Below is a small trained network, with its code and all its weights. Each question gives an input and a target symbol and asks what happens when units are switched off, that is, made to give their printed mean instead of their output.

import numpy as np


def w(rows, s, z=0):
    codes = np.array(rows[::2]) - 128.0
    scale = np.full(codes.shape[1], s)
    scale[-1] = z or s
    return codes * scale


def softmax(a):
    e = np.exp(a - a.max(-1, keepdims=True))
    return e / e.sum(-1, keepdims=True)


def log_softmax(a):
    a = a - a.max(-1, keepdims=True)
    return a - np.log(np.exp(a).sum(-1, keepdims=True))


def net(x, mask):
    ids = ['αγδμξπστφω'.index(c) for c in x.split()]
    T = len(ids)
    res = E[ids] + P[:T]
    u = 0
    for l in range(3):
        r = res
        for j in range(3):
            rows = slice(3 * j, 3 * j + 3)
            q, k, v = (r @ M[l][rows].T for M in (Q, K, V))
            z = softmax(np.where(np.tri(T) > 0, q @ k.T / 3**0.5, -1e9)) @ v
            o = O[l][rows]
            res = res + np.where(mask[u + j], z, o[:, -1]) @ o[:, :-1]
        u += 3
    return log_softmax(res[-1] @ U[:, :-1].T + U[:, -1])


Q, K, V, O = {}, {}, {}, {}
E = w([
[97,138,49,91,103],'α',
[188,132,224,35,143],'γ',
[172,104,253,128,159],'δ',
[182,67,179,70,230],'μ',
[160,106,68,181,24],'ξ',
[81,19,205,118,161],'π',
[93,123,18,175,190],'σ',
[116,63,159,36,112],'τ',
[214,161,96,225,149],'φ',
[85,166,208,163,36],'ω',
],0.011)
P = w([
[213,2,107,94,108],'0',
[85,125,159,129,193],'1',
[91,112,158,136,182],'2',
[89,107,158,147,184],'3',
[122,137,146,134,153],'4',
[105,133,144,138,152],'5',
[104,128,140,153,150],'6',
[112,127,146,148,147],'7',
],0.0067)
Q[0] = w([
[52,123,84,128,134],'L0H1',
[171,149,150,107,109],'L0H1',
[130,151,141,182,120],'L0H1',
[130,40,143,67,122],'L0H2',
[92,245,85,171,142],'L0H2',
[177,26,158,123,126],'L0H2',
[165,177,72,85,49],'L0H3',
[105,103,209,162,124],'L0H3',
[69,198,184,144,127],'L0H3',
],0.012)
K[0] = w([
[160,66,123,88,104],'L0H1',
[91,164,107,163,149],'L0H1',
[103,182,174,72,148],'L0H1',
[92,29,138,82,154],'L0H2',
[159,238,66,183,53],'L0H2',
[129,57,247,65,196],'L0H2',
[133,180,18,115,128],'L0H3',
[74,91,170,193,132],'L0H3',
[43,210,185,179,79],'L0H3',
],0.011)
V[0] = w([
[238,100,91,178,125],'L0H1',
[104,148,149,154,167],'L0H1',
[93,84,112,211,128],'L0H1',
[85,223,140,70,125],'L0H2',
[152,49,134,56,140],'L0H2',
[113,112,251,61,187],'L0H2',
[136,96,218,169,100],'L0H3',
[132,129,118,94,189],'L0H3',
[141,154,32,167,254],'L0H3',
],0.0077)
O[0] = w([
[170,32,186,101,172,151],'L0H1',
[111,153,111,169,169,127],'L0H1',
[34,104,213,200,155,130],'L0H1',
[131,200,62,106,103,47],'L0H2',
[138,67,127,39,181,225],'L0H2',
[97,190,126,44,252,253],'L0H2',
[124,170,200,23,128,209],'L0H3',
[118,124,83,130,166,153],'L0H3',
[114,79,95,254,252,77],'L0H3',
],0.0059,0.0053)
Q[1] = w([
[177,185,101,140,116],'L1H1',
[91,103,71,120,135],'L1H1',
[55,119,169,137,213],'L1H1',
[131,250,125,157,93],'L1H2',
[230,155,130,180,151],'L1H2',
[103,49,143,26,165],'L1H2',
[117,119,86,187,91],'L1H3',
[73,71,177,105,206],'L1H3',
[201,143,87,118,82],'L1H3',
],0.011)
K[1] = w([
[88,245,114,95,149],'L1H1',
[38,105,125,114,108],'L1H1',
[197,42,200,109,131],'L1H1',
[160,248,191,199,100],'L1H2',
[166,200,45,224,171],'L1H2',
[155,22,155,65,156],'L1H2',
[123,181,155,147,180],'L1H3',
[254,38,189,61,102],'L1H3',
[40,174,51,212,154],'L1H3',
],0.008)
V[1] = w([
[60,144,223,74,133],'L1H1',
[146,136,202,69,136],'L1H1',
[217,104,97,157,150],'L1H1',
[128,116,214,177,103],'L1H2',
[153,121,145,105,87],'L1H2',
[204,191,244,154,144],'L1H2',
[96,134,123,253,120],'L1H3',
[137,48,93,187,148],'L1H3',
[150,174,119,116,64],'L1H3',
],0.0067)
O[1] = w([
[44,20,194,205,129,188],'L1H1',
[113,40,184,125,122,214],'L1H1',
[159,165,144,59,110,143],'L1H1',
[137,147,254,182,130,128],'L1H2',
[160,76,150,118,130,146],'L1H2',
[243,200,202,224,182,161],'L1H2',
[47,197,170,152,195,4],'L1H3',
[27,88,163,85,151,130],'L1H3',
[196,135,121,158,172,85],'L1H3',
],0.006,0.011)
Q[2] = w([
[169,153,112,223,6],'L2H1',
[130,107,15,176,83],'L2H1',
[97,1,157,128,103],'L2H1',
[139,181,59,153,60],'L2H2',
[167,83,77,104,106],'L2H2',
[104,108,35,122,193],'L2H2',
[97,202,165,185,65],'L2H3',
[99,144,102,162,52],'L2H3',
[135,186,57,186,101],'L2H3',
],0.0082)
K[2] = w([
[27,254,124,222,144],'L2H1',
[43,163,49,127,172],'L2H1',
[142,96,50,169,24],'L2H1',
[178,192,95,154,98],'L2H2',
[73,118,80,164,92],'L2H2',
[155,75,42,152,169],'L2H2',
[124,226,135,188,113],'L2H3',
[103,170,67,168,98],'L2H3',
[81,186,47,129,138],'L2H3',
],0.0093)
V[2] = w([
[193,105,142,71,178],'L2H1',
[96,149,180,155,47],'L2H1',
[130,136,72,89,12],'L2H1',
[131,83,79,187,128],'L2H2',
[62,134,79,154,177],'L2H2',
[72,151,114,142,81],'L2H2',
[63,103,90,169,110],'L2H3',
[158,130,102,111,2],'L2H3',
[199,168,165,109,199],'L2H3',
],0.0093)
O[2] = w([
[115,123,76,221,124,255],'L2H1',
[196,62,227,85,164,113],'L2H1',
[178,3,77,82,10,132],'L2H1',
[139,175,203,113,75,90],'L2H2',
[198,181,147,92,124,23],'L2H2',
[176,71,138,82,135,30],'L2H2',
[89,61,101,130,176,38],'L2H3',
[214,160,75,111,230,120],'L2H3',
[149,204,148,138,9,173],'L2H3',
],0.0072,0.012)
U = w([
[146,78,88,122,162,110],'α',
[185,186,128,106,117,215],'γ',
[198,121,113,209,95,84],'δ',
[97,110,168,67,42,111],'μ',
[216,90,238,99,126,172],'ξ',
[67,55,183,132,151,4],'π',
[73,165,138,61,178,195],'σ',
[179,132,128,92,208,202],'τ',
[43,134,78,184,117,65],'φ',
[164,141,164,254,182,150],'ω',
],0.0044,0.0039)

Each question gives the input, a string of symbols that net reads in full, and the target symbol t.
The units are the heads (3 rows each of Q, K, V and O). Each row of codes is followed by its name. A weight is (code - 128) times the scale printed after its matrix; where a second scale follows, it is the last column's (O and U).
mask holds one flag per head, layer by layer. A switched-off head (its flag False) gives its mean, the last column of its rows in O, instead of its output. The means were averaged over made-up inputs and are rounded, as every weight is.
A unit's drop is (log p(t) with every unit on - log p(t) with that unit switched off) / (log p(t) with every unit on - log p(t) with every unit switched off).
The circuit of an input: a set's keep is (log p(t) with only the set's units on - log p(t) with every unit switched off) / (log p(t) with every unit on - log p(t) with every unit switched off). Starting from all 9 units, units are removed one at a time, each time the one whose removal leaves the highest keep (on an exact tie, the one counted first), for as long as the keep stays at least 0.8.
units of the circuit, in order: the units of the circuit, biggest drop first
unit that matters most: the unit with the biggest drop
which heads matter: for each layer, one digit per head in row order, 1 if its drop is at least 0.15 and else 0, layers parted by /
input α τ α μ α δ, target μ: units of the circuit, in order	[L2H1 L0H2 L2H3]
input γ ω π, target δ: unit that matters most	L1H3
input ω ξ α μ α γ, target ξ: units of the circuit, in order	[L2H1 L0H3]
input ξ σ μ γ φ μ, target τ: units of the circuit, in order	[L0H1 L0H2 L2H3 L1H2]
input τ φ τ φ μ σ μ, target α: which heads matter	010 / 011 / 101
input ω μ φ μ ξ ω δ μ, target ξ: units of the circuit, in order	[L2H1 L0H3]
input π α μ τ, target π: which heads matter	010 / 100 / 001
input σ μ φ φ ω, target ξ: which heads matter	011 / 010 / 100
input π τ μ σ, target π: units of the circuit, in order	[L1H1 L2H3 L0H2 L2H1]
input α φ γ μ α γ, target μ: units of the circuit, in order	[L2H3 L0H2 L2H1]
input φ σ ω γ, target σ: which heads matter	111 / 001 / 100
input π α γ α ω π, target π: units of the circuit, in order	[L1H1 L2H3 L0H2]
input ξ ω γ, target τ: units of the circuit, in order	[L0H1 L0H2 L2H3]
input ω γ π, target ξ: unit that matters most	L2H1
input δ α τ, target ω: units of the circuit, in order	[L2H1 L1H2 L0H1]
input α ξ α δ ξ φ ω μ, target μ: units of the circuit, in order	[L2H3 L2H1 L0H2 L1H1]
input μ μ α μ, target φ: which heads matter	010 / 000 / 100
input μ μ π α ξ, target μ: which heads matter	010 / 010 / 111
input ω φ δ π μ δ, target ξ: units of the circuit, in order	[L2H1 L0H3]
input σ γ γ, target γ: unit that matters most	L0H3
input δ ω δ δ μ, target ω: which heads matter	000 / 110 / 100
